Below are the code and all the weights of a small trained network. Each question names an input and a target symbol and asks about switching units off, where a switched-off unit gives its printed mean instead of its output.

import numpy as np


def w(rows, s, z=0):
    codes = np.array(rows[::2]) - 128.0
    scale = np.full(codes.shape[1], s)
    scale[-1] = z or s
    return codes * scale


def f(y):
    return y / 2 * (1 + np.tanh(0.7978845608 * (y + 0.044715 * y**3)))


def softmax(a):
    e = np.exp(a - a.max(-1, keepdims=True))
    return e / e.sum(-1, keepdims=True)


def log_softmax(a):
    a = a - a.max(-1, keepdims=True)
    return a - np.log(np.exp(a).sum(-1, keepdims=True))


def net(x, mask):
    ids = ['αγδζηξπω'.index(c) for c in x.split()]
    T = len(ids)
    res = E[ids] + P[:T]
    q, k, v = (res @ M[0].T for M in (Q, K, V))
    z = softmax(np.where(np.tri(T) > 0, q @ k.T / 3**0.5, -1e9)) @ v
    res = res + np.where(mask[0], z, O[0][:, -1]) @ O[0][:, :-1]
    y = f(res @ A[0][:, :-1].T + A[0][:, -1])
    res = res + np.where(mask[1:9], y, B[0][:, -1]) @ B[0][:, :-1]
    return log_softmax(res[-1] @ U[:, :-1].T + U[:, -1])


Q, K, V, O, A, B = {}, {}, {}, {}, {}, {}
E = w([
[127,156,119,146,143,180,66,180,167],'α',
[90,117,180,83,169,228,213,194,143],'γ',
[149,190,138,161,66,61,139,107,133],'δ',
[167,200,213,49,96,196,147,136,182],'ζ',
[249,77,154,107,114,135,87,144,79],'η',
[101,77,63,109,134,125,136,73,174],'ξ',
[149,84,176,102,171,105,72,120,171],'π',
[138,98,134,36,64,119,68,96,173],'ω',
],0.022)
P = w([
[132,190,42,29,247,37,132,112,54],'0',
[157,210,84,75,161,79,83,87,108],'1',
[106,186,132,121,145,172,88,106,122],'2',
[144,141,98,120,100,75,136,136,141],'3',
[142,153,110,162,84,137,149,133,161],'4',
[161,134,111,177,51,126,178,139,172],'5',
],0.011)
Q[0] = w([
[99,18,45,90,155,196,151,89,120],'h0',
[201,246,46,142,106,103,116,89,125],'h0',
[112,164,206,54,146,149,220,191,105],'h0',
],0.014)
K[0] = w([
[61,65,58,97,198,145,130,73,81],'h0',
[149,111,236,167,135,73,21,73,189],'h0',
[115,180,190,110,246,94,195,155,107],'h0',
],0.014)
V[0] = w([
[39,212,190,122,232,47,155,40,68],'h0',
[51,157,154,214,27,128,210,131,248],'h0',
[188,40,116,136,102,189,201,2,88],'h0',
],0.0089)
O[0] = w([
[143,136,175,189,80,136,96,18,137,151],'h0',
[78,95,68,133,169,41,162,58,88,2],'h0',
[254,143,245,71,241,255,176,113,68,41],'h0',
],0.0063,0.0054)
A[0] = w([
[58,196,134,13,248,69,74,140,77,89],'n0',
[53,68,211,159,130,111,143,104,193,118],'n1',
[142,102,207,179,162,103,90,115,150,34],'n2',
[62,132,182,54,121,144,184,146,170,152],'n3',
[162,85,129,157,105,141,101,162,165,122],'n4',
[164,160,118,105,215,91,83,111,89,252],'n5',
[114,106,159,148,52,119,152,174,154,106],'n6',
[70,161,98,109,239,66,69,102,88,123],'n7',
],0.014,0.0024)
B[0] = w([
[162,217,189,83,252,162,163,179,121,197],'n0',
[153,194,139,166,107,115,133,130,178,203],'n1',
[174,59,103,119,123,102,199,90,139,217],'n2',
[116,122,93,156,82,67,99,92,86,234],'n3',
[94,134,141,179,196,100,115,103,125,255],'n4',
[63,61,100,96,66,154,135,131,80,189],'n5',
[137,64,115,101,124,171,136,68,135,203],'n6',
[112,119,131,117,89,207,139,186,90,183],'n7',
],0.014,0.0082)
U = w([
[105,109,86,175,167,132,72,169,167,173],'α',
[177,93,140,137,118,119,142,164,142,45],'γ',
[151,89,143,170,17,104,119,129,84,176],'δ',
[138,107,175,140,117,119,142,160,147,3],'ζ',
[253,50,126,200,139,123,47,169,32,114],'η',
[55,41,177,50,138,162,175,90,126,120],'ξ',
[162,35,152,152,141,68,114,75,172,139],'π',
[135,181,170,95,198,40,111,111,86,235],'ω',
],0.0056,0.0023)

Each question gives the input, a string of symbols that net reads in full, and the target symbol t.
The units are the heads (3 rows each of Q, K, V and O) and the neurons (one row each of A and B). Each row of codes is followed by its name. A weight is (code - 128) times the scale printed after its matrix; where a second scale follows, it is the last column's (O, A, B and U).
mask holds one flag per unit, heads first, then neurons. A switched-off unit (its flag False) gives its mean, the last column of its rows in O or B, instead of its output. The means were averaged over made-up inputs and are rounded, as every weight is.
A unit's drop is (log p(t) with every unit on - log p(t) with that unit switched off) / (log p(t) with every unit on - log p(t) with every unit switched off).
The circuit of an input: a set's keep is (log p(t) with only the set's units on - log p(t) with every unit switched off) / (log p(t) with every unit on - log p(t) with every unit switched off). Starting from all 9 units, units are removed one at a time, each time the one whose removal leaves the highest keep (on an exact tie, the one counted first), for as long as the keep stays at least 0.8.
units of the circuit, in order: the units of the circuit, biggest drop first
k most important neurons: the k neurons with the biggest drops, biggest first
drop of u: that unit's drop, to one decimal
input π ω α π δ π, target δ: 4 most important neurons : n7, n0, n1, n4
input π ξ ω π ξ π, target ξ: units of the circuit, in order : h0, n5
input π η δ ξ, target ξ: 2 most important neurons : n5, n1
input π π δ γ δ π, target δ: units of the circuit, in order : h0, n7, n1, n0
input π ξ π, target ξ: units of the circuit, in order : n5, h0
input π α π, target α: units of the circuit, in order : h0, n4
input π ζ α γ ζ, target δ: 4 most important neurons : n3, n0, n4, n2
input π π π, target π: units of the circuit, in order : h0, n2, n4
input π α η α π, target α: 3 most important neurons : n2, n4, n1
input π δ π γ, target ω: 2 most important neurons : n0, n3
input π π ω π, target ω: 3 most important neurons : n0, n6, n4
input π π π ω π, target ω: drop of n0 : 0.7
input γ δ α ξ ω, target ω: drop of n0 : 0.4
input π ξ α ω γ, target ω: drop of h0 : 1.4
input π ω γ ζ, target ω: drop of n5 : 0.1
